Below is a small trained network, with its code and all its weights. Each question gives an input and a class and asks what happens when units are switched off, that is, made to give their printed mean instead of their output.

import numpy as np


def w(rows, s, z=0):
    codes = np.array(rows[::2]) - 128.0
    scale = np.full(codes.shape[1], s)
    scale[-1] = z or s
    return codes * scale


def f(y):
    return np.maximum(y, 0)


def log_softmax(a):
    a = a - a.max(-1, keepdims=True)
    return a - np.log(np.exp(a).sum(-1, keepdims=True))


def net(x, mask):
    res = np.array(x, float).reshape(1, 7) / 4 @ E
    y = f(res @ A[0][:, :-1].T + A[0][:, -1])
    res = res + np.where(mask, y, B[0][:, -1]) @ B[0][:, :-1]
    return log_softmax(res[-1] @ U[:, :-1].T + U[:, -1])


A, B = {}, {}
E = w([
[20,13,150],'x0',
[254,49,70],'x1',
[130,130,125],'x2',
[129,126,133],'x3',
[121,124,128],'x4',
[91,149,3],'x5',
[96,92,134],'x6',
],0.0067)
A[0] = w([
[62,151,145,66],'N0',
[179,62,96,52],'N1',
[184,53,97,2],'N2',
[157,94,134,111],'N3',
[156,140,196,173],'N4',
[90,155,80,115],'N5',
[97,183,140,84],'N6',
[91,63,149,149],'N7',
[88,79,123,167],'N8',
[101,169,6,93],'N9',
[76,165,25,118],'N10',
[113,177,101,204],'N11',
],0.014,0.0057)
B[0] = w([
[108,201,186,197],'N0',
[17,213,187,210],'N1',
[69,201,224,203],'N2',
[116,167,135,175],'N3',
[119,8,94,227],'N4',
[147,93,179,190],'N5',
[103,167,107,175],'N6',
[189,130,113,236],'N7',
[254,174,49,226],'N8',
[113,71,161,253],'N9',
[148,99,187,249],'N10',
[188,104,125,221],'N11',
],0.0084,0.0064)
U = w([
[113,111,152,223],'0',
[47,213,196,43],'1',
[147,117,127,182],'2',
[124,109,136,182],'3',
[95,4,186,1],'4',
[184,169,91,92],'5',
[98,110,116,175],'6',
],0.013,0.0065)

Each question gives the input, the list of numbers given to net, and the class t.
The units are the neurons (one row each of A and B). Each row of codes is followed by its name. A weight is (code - 128) times the scale printed after its matrix; where a second scale follows, it is the last column's (A, B and U).
mask holds one flag per neuron, in row order. A switched-off neuron (its flag False) gives its mean, the last column of its row in B, instead of its output. The means were averaged over made-up inputs and are rounded, as every weight is.
A unit's drop is (log p(t) with every unit on - log p(t) with that unit switched off) / (log p(t) with every unit on - log p(t) with every unit switched off).
The circuit of an input: a set's keep is (log p(t) with only the set's units on - log p(t) with every unit switched off) / (log p(t) with every unit on - log p(t) with every unit switched off). Starting from all 12 units, units are removed one at a time, each time the one whose removal leaves the highest keep (on an exact tie, the one counted first), for as long as the keep stays at least 0.8.
units of the circuit, in order: the units of the circuit, biggest drop first
most important unit: the unit with the biggest drop
top k neurons: the k neurons with the biggest drops, biggest first
drop when u is switched off: that unit's drop, to one decimal
input [-6,1,0,-3,-5,-8,-3], class 4: units of the circuit, in order : (N4)
input [7,-6,1,-3,2,4,4], class 5: units of the circuit, in order : (N8; N7)
input [-4,-5,5,-5,-4,-7,-2], class 4: top 2 neurons : (N4; N8)
input [-7,-8,8,-1,1,5,-1], class 0: units of the circuit, in order : (N11; N9)
input [7,8,7,-6,-2,7,1], class 1: units of the circuit, in order : (N1; N2)
input [6,8,6,-8,-4,7,6], class 1: units of the circuit, in order : (N1; N2)
input [-8,-7,5,8,2,5,0], class 3: units of the circuit, in order : (N11; N9)
input [-8,-7,8,5,3,5,1], class 0: units of the circuit, in order : (N11; N9; N10)
input [-7,-8,-8,-4,-5,-1,-5], class 0: units of the circuit, in order : (N4; N1)
input [5,-7,2,7,-7,8,2], class 4: top 4 neurons : (N10; N9; N5; N1)
input [2,0,4,4,7,8,1], class 4: units of the circuit, in order : (N9; N10)
input [-8,3,0,-2,-1,8,-2], class 4: top 3 neurons : (N9; N10; N8)
input [1,8,5,7,-6,-4,-8], class 1: top 2 neurons : (N1; N2)
input [-4,-4,-4,6,2,-7,1], class 4: most important unit : N4
input [-4,6,1,5,4,-4,-6], class 1: top 3 neurons : (N1; N2; N8)
input [-8,8,-7,1,-2,-1,-3], class 1: top 3 neurons : (N1; N2; N8)
input [-2,-6,4,-1,-8,-3,-4], class 6: top 3 neurons : (N4; N1; N2)
input [8,0,-4,8,-5,-7,-1], class 3: drop when N8 is switched off : 0.5
input [-5,8,3,7,-7,-1,7], class 1: drop when N1 is switched off : 0.2
input [-1,-4,-4,-3,-4,8,6], class 4: drop when N2 is switched off : 0.0
input [3,0,-2,2,2,6,-4], class 4: most important unit : N9
